Each row is followed by its class.
[  58  -36 -154  100  303  276   49 -358 -222  346  166  -10 -297   62
  -19  172   31 -116  255 -132 -134  -92 -147  223  275 -291 -172  106
 -484    8   91  107  133   26 -231  147   50  -50  199  115   53 -177
  352]
vadev
[ 198   69  252  -44 -423  135  208  179  339  -13 -307   31 -104  -56
 -237 -309  166 -497  -74  245  347 -163 -400  -26 -403 -376 -682  -18
  -14 -317  -11 -202  413 -148  342 -236 -284  122 -123  -16  -62  222
   89]
til
[  12 -122 -273  178  -47  134  168  -55 -417  305   45  -55  -48 -316
   -3  298  124 -189  -89   66   -1   48 -163  246  491  169   -5  -54
 -137   19  172 -205   18  -22 -210   -5  152   62  -18  103 -113 -118
  136]
Momin
[ -92  157  -11   65   -3   29  -12 -249  118  218  -23  262   59  -82
 -141  120   61 -197  238  -83  -60   83 -199 -322 -235  485 -414 -119
 -270 -138  238  -13 -164   37   80 -111 -184 -143  202  112   16 -129
  134]
pavep
[-197 -186   -9  -21   76   91 -135  279   11 -384 -124  107  209 -269
 -617   35  -93  478  367 -409  282   39  313  275  163   86 -130  180
   96 -218  443  -13  178 -110 -141  -68  871   77  -21    9   -3  178
 -223]
rozik
[-117  188  298 -293  183   24    1  192 -197  480 -252  301 -398  190
 -440  -15 -274 -137 -237  423 -194   34 -286  387  512  135   20  376
  210  425  189    4  198  476  315   98  -13  117 -792  154   40  -38
   88]
Lovo
[ -90  207   -7   98   66   25 -123  237   -4  125  -91  378 -222 -178
 -106   99  -28 -109  -59  -60   41  -36   15   -5   48  189 -177  -57
  -95  -77   55  102  -70  318  132   79 -157  -79   18  145  129   81
  -35]
Lovo
[  -7  -34  -12   64  136   85  137  346  157   52 -203  184  175 -268
  -35  332 -200   40  174 -305  212  -12 -167 -174  207 -194  -73   67
 -243 -154  399  176  207  -33  328   51  -60 -301   26   13  126  150
   11]
Lovo
[  56  103 -152  162   -5  148  121   88  -37   90  -57   23   21   19
  115  243  -51   60  -89  108  -34 -148 -297   65   52  -58 -100   61
   18 -134  122  -94 -196   55   -7   44 -104 -110  296   26  -95 -274
  175]
til
[  15   -7   32  -40  374  316  282   85  -67  375  -95 -180 -206 -144
   41  -82  148  -35   85 -377  -77  337  -21  292  595  -65   52   84
 -335   50   62   99  438   97  198    7  291   98   54   48 -170  162
  128]
Nudop
[-121  392  190  -33  174 -199   74  -78  400  496 -131  270 -445  185
  183 -165 -178  -61  225   44 -129  -93 -114 -142  -31 -221 -118   55
 -268  241    3  294  148  128   -4 -148  -38 -111 -200  -97  211   75
 -118]
Lovo
[ -22   75  -31   19   -4    0 -219   94  -17   25  234  181 -100 -209
 -164   54  200  -84   72 -153    7  143  -47 -107 -318  417 -232  -64
    3  -21 -198 -156 -129  220  103 -201 -132    4  447    8    2  -40
   71]
rozik
[  61  132  -71  -16  134   86  133   74  -55  171  -84 -252 -156 -139
  200  -62    7   37  -93 -302 -116 -101 -295  199 -167    9  112   53
  -70  -53  165   32  138  -34  -82  -78  -21   44  -66  -78 -151 -149
   16]
Lovo
[  88  -68 -279  137   29  197    8  -13  142  211    1  -43   16 -154
  -81  107  172 -293   -3 -172  220 -194 -218  183  147  -98 -117   88
 -338  -91  231  -77  353 -142 -177  125   86 -139 -115 -113 -146   44
  129]
Luzop
[ 186  -56  -40  -21 -206  -84   78  152  305 -149 -349 -179 -147  127
 -352 -110   99 -224  128 -475  109 -114  -38 -208 -206 -379  310  200
  -29  -52  177  -67  126 -139  435  113   41 -115 -202  -28   34  -21
  246]
rozik
[-441  126  -96   35 -249  272  141 -228   97  242 -161   56 -363 -103
  251  -36   -3  115  168   28  -11  -19 -394   -6  249 -151 -583  103
 -342  132  174  -94 -549 -601 -171 -115  264 -153 -196   61   25  274
  -26]
Vefo
[-129 -179  120 -220  257  136 -762  103  492 -465 -334  108 -300   59
 -169   26  153 -296  251 -399 -164 -152 -281  437  -73  -99 -219 -342
  113 -135 -117 -127 -142  221  880  463 -555 -782  188 -240    4   23
  248]
pavep
[ -56    4  360   83  516  290  191   84  100  408 -245  359   16  199
 -317  -38  -86 -600  -18   78  163 -229  -16 -393  549 -168 -331   70
 -304  121  -17  -87 -145 -481 -156  119 -282 -341 -714 -340    8  329
 -216]
vadev
[  27  119  143 -141 -218 -172 -121  145  -30   25  113  122  -87   53
 -287   36  562 -231   48 -158 -124   50   64  368  -94 -400  369  117
  -85  190  -52 -259  -22  -44 -320  284  330 -218   31  152 -250  170
   64]
Nudop
[ -42   -8  259   80    2  -52  -70  146 -150  410 -126  103  -74  -54
  286 -122  190  228   84 -207   -1  430   11   50  344 -379 -141   25
 -488  106  468  206   12   -3 -306  283  108 -253  -43  247 -174    3
  210]
Momin
[ 256  152  270  -65   -7  130  198   14  383 -151  -62  164  -10 -283
 -137 -266   23 -382 -201   -4   85  200   73  103   -9 -488  104  109
 -238  -34  186   95  -81 -373  140  279  182 -211 -346  132 -115  266
 -107]
rozik
[-105  171  125  -51  -87 -290  224  -14   59   34 -204  221  162   21
  114 -106 -372    6   80   96 -128 -218  -68 -399 -205 -174  -63  -73
   29 -146   71   34  179   92  198  -34  114  365  -12   47  202 -200
   -8]
Vefo
[ 207 -185 -154  101  120  221  191 -125 -214  189 -132 -157 -136 -114
 -443  174   52 -290   -7 -179  -51   19 -139  279  247   44   35  -42
  -42 -150   48  -28  131   98  -47    1  208   86   67  -94 -155 -320
  257]
vadev
[   1  -55 -209   77   -7  252  112  -21 -129  372   16  -60 -139  260
    7  -51 -168 -173  -90  -36   88 -255  -63  114  475 -513 -128  -11
 -318  138  103  178  113    1 -129 -134  -42  385  -29  -61  -33 -131
  106]
Luzop
[ -17  180   12  177  225  230   68   46  217  200 -214  -88 -284  142
  -54 -115  164 -100  212 -338  176   35 -283  157    6   -1 -110  -27
 -232  -22  248 -138  -12  170  -25   53  135 -249  104  182  -46   85
  274]
pavep
[ -70  415   90   36  389  172   39  -21  282  -86 -426  182 -298   41
  -41  -27  113 -214  145  151 -105  -78  -55 -244   23    6    3 -179
 -163  -57   41  324  398  233  269  171 -143 -101 -136  -29   81  124
  -24]
Luzop
[ 139  270  -14 -116 -348 -339 -157  452 -191   78 -242  -82  -71  -10
 -392  144  135  110  145 -463  116  341  238   71  112  274  -24  274
  235   64 -125   31  279  188  -33  118 -205  341  106  -72   -3  249
 -160]
Momin
[ -39  223  180  115   62 -127  222   25  318  262 -400  147 -111  173
  -19    9 -117   84  232 -207   52   19  -81 -365  -75  129  106   38
 -247  175  262  174  148   14 -136   -3  251  -51 -197    0   64  -11
   23]
til
[  38  394  -79  -81  341 -189  140  414  261 -275  448  284  702  228
   54 -377 -323 -145 -277 -215 -233  -80    2  179 -245 -409  159  418
  402  215 -400  230 -286 -678  838  104 -434    3 -174 -330  164  342
 -379]
Vefo
[ -26  110   98   38  153  -37  -99  121  -51   35 -104  171 -166  -95
 -155   90 -134  112  -40   35  -26  -57  -13   24   20   -5  -96  121
 -135  238   20  161  230  -38 -187  -32  -49   73  -72   84  110   97
 -127]
rozik
[ 390  105   45  237  -47    7  133 -105 -119  311   28  -68  268  -41
   -1 -135  -30   12 -255 -145   -5   94   49  265  251  388  281  263
 -116  322 -367 -271 -214 -277  262  295   61 -491  -50   53  144 -350
  333]
vadev
[ 133 -134  103   69  -59  144  138 -172  169  -64 -399   86 -470  202
  264  -48    1  146  216 -313 -416  206   75  198  356 -514  325   35
 -215  284   63 -120   47 -404   42 -168   89 -345 -410   60  392  449
   17]
rozik
[ -86   69  -91 -144 -100   33   43   80 -154  190  -56  109   26 -140
 -220   84   40 -135  149  -85   51  145 -116 -184   -8   87 -252  196
   11 -106  174  -64 -139   94  188  -44 -143  204 -157  -33  151   44
    2]
pavep
[ -82  286  -74  -85 -129   64    0  -38 -187  -59  -34  157 -393  -49
 -107   36  439 -226  155  134  -49   91 -151 -196  -76  192    2   77
  240  151  -18 -284 -155  256  -51 -123   46  260   66   -4  -45   -4
   13]
Lovo
[-261 -365  -68  314  206 -108 -236  178 -189 -489  -93  632 -685  -25
 -287  -40   -3 -226  121   37 -149  -41  156  416   53 -157  -28 -163
  430  154 -226 -470 -437   30  268  -58  415 -411 -169  322  242  223
  137]
Momin
[ -49  156   32  -90   68 -288 -174  123  109  -24  -82  -54 -191   70
 -198   83  178 -210  259 -347 -109   42  -20  -45 -151  141 -158  164
 -119   82  133 -128 -254   20   27 -160 -227  185  106 -219    3   90
 -118]
til
[ -47  115  166  301   95  160 -166 -117 -144 -123 -100  551 -347   15
  364 -305   -7  827   60   78 -115 -111    2  297  316 -455  -96  -22
   54   -1  753   76  242 -123 -352   28   28 -491 -390  262  187  546
  -70]
Lovo
[ -60 -108 -112 -109  604 -121 -223 -383   78  -97  200  123 -102   95
 -146 -252   66 -194  521  285 -181 -233  303  -51   46 -583 -385  253
  175 -424 -189    5  241  130  624  341 -460   41 -276 -196  448  272
   96]
til
[  93   87  201  194  658   41   23  133   60  192 -199 -319  215  228
  342   97 -331  482  318 -301 -186 -123  271  323  193 -279   28  -65
 -133 -271  156  444  270 -118 -385 -170 -297 -342   48 -281  310  -20
 -353]
vadev
[ -26  181 -122  119  131 -163 -220  -64  116  -47  110  238 -198 -115
 -157    2  112 -208   43 -276  -76  -68 -129 -252 -397  100   40 -134
   75   16  102  -51 -258  -51 -138  -25 -178  -50   50  -76 -115   18
   35]
pavep
[ 266  457  -32  225  108  230 -168  -29  440  -25 -218  222 -124  -88
  200 -283   56  -23  126 -462   69  149  173  112  -57  251  -67   47
 -127 -174  443  152    7  361  141  235 -119   99  177  115  109  -79
    6]
til
[-256 -314  -81  124   11  231  573 -182 -320  680  -25  241  160  431
 -203  110  -76 -177  377 -407   -3   93  -78  229 -151  111 -212 -197
 -178   10 -102  282  -80  109  -18  275  182 -205  219  282   72  -42
  115]
Vefo
[-128  160  154 -136   94 -102  -49  167    2  166 -262   -4 -275   66
  -78   61 -200  256   46  -42 -159   65  -61   37  389 -217  -81  253
 -121   38  -48   44  -71   37  109  157    5  -99 -150   30  127  161
  107]
Nudop
[ -98 -221  -26  122  -50 -111  240 -100 -288  132   46  265   -5    5
 -504 -173  254 -323   74  104  227  -49   55  225  201 -230 -161  -28
   73  460  159 -138 -366  -37  -26  -83  295  303  148  -27 -182   93
 -235]
til
[ -24  401  115  -10  244 -312  -41   88  192   35 -131 -107  -37   90
 -120 -220  -57   63  151   93    7  -34 -124   -2 -206  -34  -88  238
  467  -52  -73   84   34  -37   63   89 -296  -81 -211 -241  134  158
 -125]
Nudop
[  40  333   40 -305 -332 -111   95 -373  189  239  -27   62 -670   27
 -409 -337  378  -27  -76  235 -200  -82 -121  161  111  169  260  -11
   -8  241 -379   -7  295  218  133  -17  475  -25 -324 -557  -41   83
  -64]
rozik
[-188  -75  127 -203 -466 -101 -129  218 -289   37    9  195   85 -116
  284  290 -219  225  -56   87    6  147  -60   42  -52 -314  135  201
   10  382  428  128  131 -199 -270  128  208  117 -108  663 -203 -232
   76]
pavep
[-150  -95   56 -116 -179  185  174   38  -25  129 -121  513  -60   81
 -500  205  105  -77   89  355    4  -94 -457  288    2 -370 -335  392
  237  205   32 -171   41 -412 -259  188  478 -501 -220  -15 -348  -47
   30]
Lovo
[ 104  -60   40   64  -79   97  -55   21  -38 -423 -308   27  -28 -159
   74  216   62  102  108 -221 -100  272   59 -233   42  151  -66   15
   65 -247   83 -217  -54    6   64  191   66  -71  345  167  -84 -189
  209]
Vefo
[   5  -70  -29   15  111 -200  230 -413 -236  320   85 -393 -530  379
 -246 -398 -476 -231  -20  176 -119  -40  -63  370  167  172 -340  156
  229  274 -457   94 -240 -186  519 -265 -431  192 -310  -83  354  -47
  129]
rozik
[  26  188 -171  -59   95   79   60  -69  237  510  -76 -152  178  126
  -53  -77  189 -275  122 -131 -132 -171  -13   90  219 -539  127    0
 -271   31   -7   59  194  -97  -30   24 -146  178 -210 -201  -17  184
  -51]
Luzop
[ -59  140   -1   61  187 -292   63   62  157  234 -179  -71  195  110
   64    2 -103  -59  259   29   88  -64    1 -273  -46  100  -39   21
   28 -100   75   91  265  213  121   93 -155   37  -62    0  161  -19
   -3]
Momin
[ 382 -149  158   82 -364 -441  188  313 -127 -112  -40 -361 -431  155
 -323 -284  183 -197 -393  311  607  194  -30  175  210  -58 -262  429
  225  202 -179 -108  102    5  129 -211 -353 -103 -298 -317   78  344
 -112]
Lovo
[ -38  203   83   83   28 -175 -313  125  -43  -65   30   76 -382 -133
  -38   72  223  -62  -78 -169  -97   60  -95  -11  -39  282  160 -226
 -131  235  148  -55   36  161 -333 -176  -65  115   55   -4  -46  101
    9]
rozik
[   5  208   37  -60  126 -183 -212   22   67  122 -109  230 -115  -64
 -414  -64   28 -125 -132  297  -66 -128  -77 -100  -83  -64 -140  143
  -19  361 -284  -24   91  208  166   35 -165  263  -28  106  -16   62
  -18]
Momin
[-102  168  343 -117 -108   55  -41  116  175  326 -156  181 -512 -126
  -96 -383   97 -126  152 -264  204  102  120    9 -216   50 -286  139
 -372  276 -242  -18  126 -164  230  -23  197 -301 -296  122   37  188
    7]
Luzop
[ 102  147  -59  121  348  170  233 -231  -31  476   34  -65 -141   78
 -143 -173 -219  187  -23   16  -52 -154   62  398  507 -249 -115  243
 -364  122  215  276  227   -5   64   19   80  177 -141   75   39   50
   18]
til
[ -50 -127  -57  -28  107  -97    2 -113  118  257  -44  126   82 -248
  -86  -55 -289  148  106 -110   24  -26 -217  131  187  -65 -119  163
 -147  188  179  -58  231 -181  377   58   42 -114 -409  120  189  396
   74]
Momin
[ 109  159   41  112 -271 -223 -113   67  -66 -274  -99  124  166  137
 -547  -45  134 -216  323 -322  332  158  -10  215 -274  171 -125  114
  258  165  240  -77 -132  -53   36  349  -27  -16  160  289    1   96
  124]
Momin
[ -33   19  149 -142  -47   81 -180   87   64 -353 -409  121   81   10
 -213  -21   78  139  465 -371 -109  349  352   26   90   69  -37   19
  326 -460  352  -60  134  357  234  298  242  123  221  304  -42  -56
  133]
Nudop
[ -33 -318   77 -300  487  563   32 -205 -272 -349  252  296  -48  186
 -358  176 -420 -137  144  186 -259  433  226  289  406  -51 -383  136
  480 -271   40  470    7  145  516  177 -249  123  153  220 -202  -60
   14]
Nudop
[  94  272   55  -45 -143   58  -61  114  210  169 -186  -81    8   30
 -147  -31  275  -12   27 -172 -140  -30 -110  225 -370 -335  152   11
  -60   34   11  122  109  147 -113  -13   11   58   97   19  -36 -153
   -5]
Vefo
[ -33  234  155   75  422   31  -73  -52   82   39 -173   27 -193   -3
   70 -152 -122  117  -59  272  -48 -294  135 -196   65 -252  231 -153
   69  292   76  223  145   40   65 -189 -297    0 -276  -41   67  102
 -278]
Luzop
[  23  182 -119   74  112   -5   -8    1 -172 -502 -439 -123 -506  185
 -452  193  226   -3  188   22 -246 -270  -39   22  218 -420  181 -106
  -76  -51  328  156  151  197  -95 -361   -2  424  -45 -180  291  200
  -93]
vadev
[-280 -489  115 -154  -77 -247   42 -231 -171   52 -332  264  318  117
 -119 -258 -234 -214  336    3   -3  245 -264  196 -137  414 -820  322
  431  334  672 -136  111 -119  176 -166 -157  524 -270   89   -3    3
 -330]
Vefo
[-163 -290  -54   35  206 -144  265 -299  105  173  -33    4  248  -36
   66  105 -424  -10  307   54  -69   57   85 -324    2   30 -265 -183
  -65 -195 -147  128   67 -280  378 -104 -167 -162  -49  106  181  272
    8]
Luzop
[ 217  -75  -61  102  194  337  400 -214 -335  270  147  -82   41 -151
   47   99  -92  196  -44 -160 -136  -25 -101   86  360 -117  264  -34
   47   49  198 -140  322  -46  211 -154  -30   32  146  153 -145   16
  135]
Vefo
[-297 -189   74 -160  181 -195   41  125  179  247 -368  147 -130   41
 -166   78 -209   46  140  -22   -6    8 -210 -137  -74 -299 -288  188
 -119  168  176  199  -72  -74   13   -6  -54 -114 -355  -80   52  298
 -267]
pavep
[-139  -92  243  -81 -168 -269   35   85  -25  -87 -205  189 -102  417
 -322   61 -199  287 -114  200 -124  190  -23  -35  255 -395  -34  159
 -123  418 -229  193 -135 -208 -283   67  307   26  -89  180  -25  254
   82]
Nudop
[ -16  244   42  -40   71 -165  150   29  120   61 -170   22  -93   71
  -72  -46  -86  -28  131  -62  -26   86  -19 -146   23 -217   79  -44
  129   60  105  231   67   41  239   17 -159   68   28    6  -11  146
  -99]
pavep
[ -41  311  251  -82   26  135  -31  263   76  233 -264  335 -239  207
 -128  -37  173 -247   20  -79   21  -87 -140   55  393 -503   95  166
 -187  476   59 -173  -85  -45 -269  310  239  114 -185  -72 -189   29
   24]
til
[  96    9   29   -4  126  -36   69   45 -108  354 -157  -62  -34    3
 -247  -21 -142  -12    5 -158   28   17  -78   47  358 -768   10  231
 -160  416  179  117   51 -279 -230   -2   -5  317 -109    4 -141  -40
   17]
pavep
[-124   70  146   56  135  170 -139 -175   98  -41 -367 -173 -109   31
 -153   83  141  162  117   83  -85  -89  -77  -29  122  237  190 -222
   84   -7  314   -1 -272   27  -18  120   97 -305 -202   -6 -170 -268
  156]
til
[ 387 -239  228  -44  421  380  -21   67 -120   88 -240   97  187  -89
 -899  185 -175  -75  -92  -91  378  -76 -221  233  218    9 -127  408
 -363  242   50  -97  199  219  204  383  -57 -311 -280  -47  240 -108
  254]
pavep
[-178   42    3 -139   83   49  146  -12  -16  169  -58 -186   99  215
   83   85  -96  -58  163  -29 -140 -162 -254  -90  169 -290  -46   99
 -101  179   61   -1   51 -171   57 -168   43  265   31 -137  -41 -216
   39]
Vefo
[ 156  256   11   43   79   31  135   82  233  327   -8   23  236    1
 -174  -33 -105 -241   80  -15  117 -145 -199   44  -69 -343  -74  111
  -87  -87   60   35  148   -7 -162  -78   86  187  -54 -123  103  -81
   34]
vadev
[   6  165  130   22 -136 -223  144 -231   49  237  226   90  -18   38
 -113 -124   26 -156  215   57  254   64 -248   11 -112   58 -271   39
 -132  198   30   70 -242 -148  -37  134   81 -156   67 -218   31  -87
  123]
til
[  58  108   32  124  611  161  401   -6   57  302 -308 -353  248  273
  -83 -110   68   87   17   82  -37  -80 -164 -639   60  137  317    0
  -64 -129   67  119  444  154  407  -38 -154 -132 -258 -103  -96 -153
  328]
Luzop
[ -62 -403  111  143 -422 -246   70   72 -271 -200  -87  164  240  120
 -256  329    9 -428  213 -210  183  264  163  303   86   49  -83  -78
   56   90  313 -135 -415 -478 -579  288  252 -255    6  238  -80  -48
  -62]
rozik
[ -68 -132 -166  -17   15  242  102 -231  117  369 -218  -92  -76  149
 -285  -73 -100  -30  154 -104   96   44 -121  -87  422 -191 -375  133
 -311  210  -50  -56 -190   14  361  -91  -17  221  110  131   68  102
  203]
pavep
[ 255   -4 -156  235  158   73  125 -201 -178   85   77 -207   77 -111
 -330   48   17   -7 -137   59  181  -29  -53   23  394 -193   29   65
 -179 -109  394  -43 -271  114 -337   26   99  209   82   20 -110 -165
  199]
Lovo
